Here is a tiny trained network, its code and every weight. The questions are about switching its units off for an input and a target symbol, where a switched-off unit gives its printed mean instead of its output.

import numpy as np


def w(rows, s, z=0):
    codes = np.array(rows[::2]) - 128.0
    scale = np.full(codes.shape[1], s)
    scale[-1] = z or s
    return codes * scale


def norm(h):
    return h / np.sqrt((h * h).mean(-1, keepdims=True) + 1e-5)


def f(y):
    return y / 2 * (1 + np.tanh(0.7978845608 * (y + 0.044715 * y**3)))


def softmax(a):
    e = np.exp(a - a.max(-1, keepdims=True))
    return e / e.sum(-1, keepdims=True)


def log_softmax(a):
    a = a - a.max(-1, keepdims=True)
    return a - np.log(np.exp(a).sum(-1, keepdims=True))


def net(x, mask):
    ids = ['βγδεηθλμπσφω'.index(c) for c in x.split()]
    T = len(ids)
    res = E[ids] + P[:T]
    q, k, v = (norm(res) @ M[0].T for M in (Q, K, V))
    z = softmax(np.where(np.tri(T) > 0, q @ k.T / 2**0.5, -1e9)) @ v
    res = res + np.where(mask[0], z, O[0][:, -1]) @ O[0][:, :-1]
    y = f(norm(res) @ A[0][:, :-1].T + A[0][:, -1])
    res = res + np.where(mask[1:9], y, B[0][:, -1]) @ B[0][:, :-1]
    return log_softmax(norm(res)[-1] @ U[:, :-1].T + U[:, -1])


Q, K, V, O, A, B = {}, {}, {}, {}, {}, {}
E = w([
[101,109,151,150,108],'β',
[100,130,192,163,66],'γ',
[140,144,254,126,88],'δ',
[114,163,182,166,104],'ε',
[162,126,167,151,140],'η',
[134,150,202,149,119],'θ',
[154,101,122,124,157],'λ',
[146,133,199,103,152],'μ',
[159,68,103,2,189],'π',
[142,29,44,151,126],'σ',
[114,216,72,78,180],'φ',
[154,149,110,206,175],'ω',
],0.017)
P = w([
[148,138,95,150,120],'0',
[225,154,166,111,117],'1',
[41,60,158,77,134],'2',
[144,131,100,162,142],'3',
[240,146,172,120,108],'4',
[94,67,170,91,182],'5',
[140,123,102,175,153],'6',
[252,140,180,125,96],'7',
],0.019)
Q[0] = w([
[213,172,93,9,70],'h1',
[198,35,220,235,191],'h1',
],0.011)
K[0] = w([
[54,193,66,24,198],'h1',
[110,50,170,235,254],'h1',
],0.0081)
V[0] = w([
[99,196,186,173,93],'h1',
[75,253,98,122,191],'h1',
],0.0072)
O[0] = w([
[76,207,208,162,157,193],'h1',
[169,255,107,127,50,251],'h1',
],0.009,0.0025)
A[0] = w([
[142,93,197,112,134,114],'n1',
[163,159,171,102,143,165],'n2',
[175,160,155,165,138,67],'n3',
[101,124,196,144,77,153],'n4',
[1,16,150,105,145,14],'n5',
[101,166,88,91,85,98],'n6',
[58,158,108,169,54,1],'n7',
[166,113,169,9,88,31],'n8',
],0.018,0.0042)
B[0] = w([
[85,120,99,70,185,215],'n1',
[114,51,145,144,108,254],'n2',
[122,126,135,132,71,235],'n3',
[181,148,126,84,186,227],'n4',
[78,179,168,53,35,239],'n5',
[152,84,179,144,191,165],'n6',
[2,79,55,166,169,142],'n7',
[133,190,93,101,46,208],'n8',
],0.016,0.0081)
U = w([
[61,157,160,77,86,87],'β',
[66,139,108,75,198,159],'γ',
[165,108,177,79,215,54],'δ',
[61,155,141,212,123,196],'ε',
[144,88,156,203,86,204],'η',
[157,145,244,157,167,46],'θ',
[172,74,58,128,164,219],'λ',
[106,24,170,135,150,100],'μ',
[147,160,7,76,132,1],'π',
[100,77,47,126,86,123],'σ',
[175,224,97,131,205,118],'φ',
[171,228,114,188,46,112],'ω',
],0.014,0.0039)

Each question gives the input, a string of symbols that net reads in full, and the target symbol t.
The units are the heads (2 rows each of Q, K, V and O) and the neurons (one row each of A and B). Each row of codes is followed by its name. A weight is (code - 128) times the scale printed after its matrix; where a second scale follows, it is the last column's (O, A, B and U).
mask holds one flag per unit, heads first, then neurons. A switched-off unit (its flag False) gives its mean, the last column of its rows in O or B, instead of its output. The means were averaged over made-up inputs and are rounded, as every weight is.
A unit's drop is (log p(t) with every unit on - log p(t) with that unit switched off) / (log p(t) with every unit on - log p(t) with every unit switched off).
The circuit of an input: a set's keep is (log p(t) with only the set's units on - log p(t) with every unit switched off) / (log p(t) with every unit on - log p(t) with every unit switched off). Starting from all 9 units, units are removed one at a time, each time the one whose removal leaves the highest keep (on an exact tie, the one counted first), for as long as the keep stays at least 0.8.
units of the circuit, in order: the units of the circuit, biggest drop first
k most important neurons: the k neurons with the biggest drops, biggest first
drop when u is switched off: that unit's drop, to one decimal
input σ δ φ θ φ θ, target γ: units of the circuit, in order => [n1]
input φ η φ φ β, target ω: units of the circuit, in order => [h1 n5]
input θ φ φ θ ε φ, target δ: 2 most important neurons => [n5 n6]
input φ ε φ ε ω, target η: units of the circuit, in order => [n8 n5 n4]
input η μ π ε π, target π: units of the circuit, in order => [n8 h1 n5]
input θ ε θ μ β φ φ λ, target ω: units of the circuit, in order => [h1 n8]
input γ φ ε ε φ θ γ, target γ: units of the circuit, in order => [n7 n4]
input φ μ φ β μ φ, target δ: 2 most important neurons => [n6 n5]
input γ π μ ε, target ε: units of the circuit, in order => [n7 n5 h1]
input ε π ε, target γ: 2 most important neurons => [n4 n7]
input θ μ θ λ σ, target λ: 2 most important neurons => [n5 n3]
input μ λ η μ σ, target λ: 3 most important neurons => [n5 n2 n3]
input φ η θ ε φ ε, target γ: 2 most important neurons => [n1 n4]
input γ π γ δ, target δ: most important neuron => [n4]
input θ σ γ ω θ ω μ, target μ: 2 most important neurons => [n5 n8]
input ε ε φ μ μ, target ω: 2 most important neurons => [n8 n5]
input φ β φ ε π, target ω: drop when n7 is switched off => 0.0
input σ σ θ θ η π, target β: drop when n5 is switched off => 0.8
input λ δ σ, target β: drop when n5 is switched off => 1.5
input ε δ μ φ η ε φ, target φ: drop when n5 is switched off => 0.3
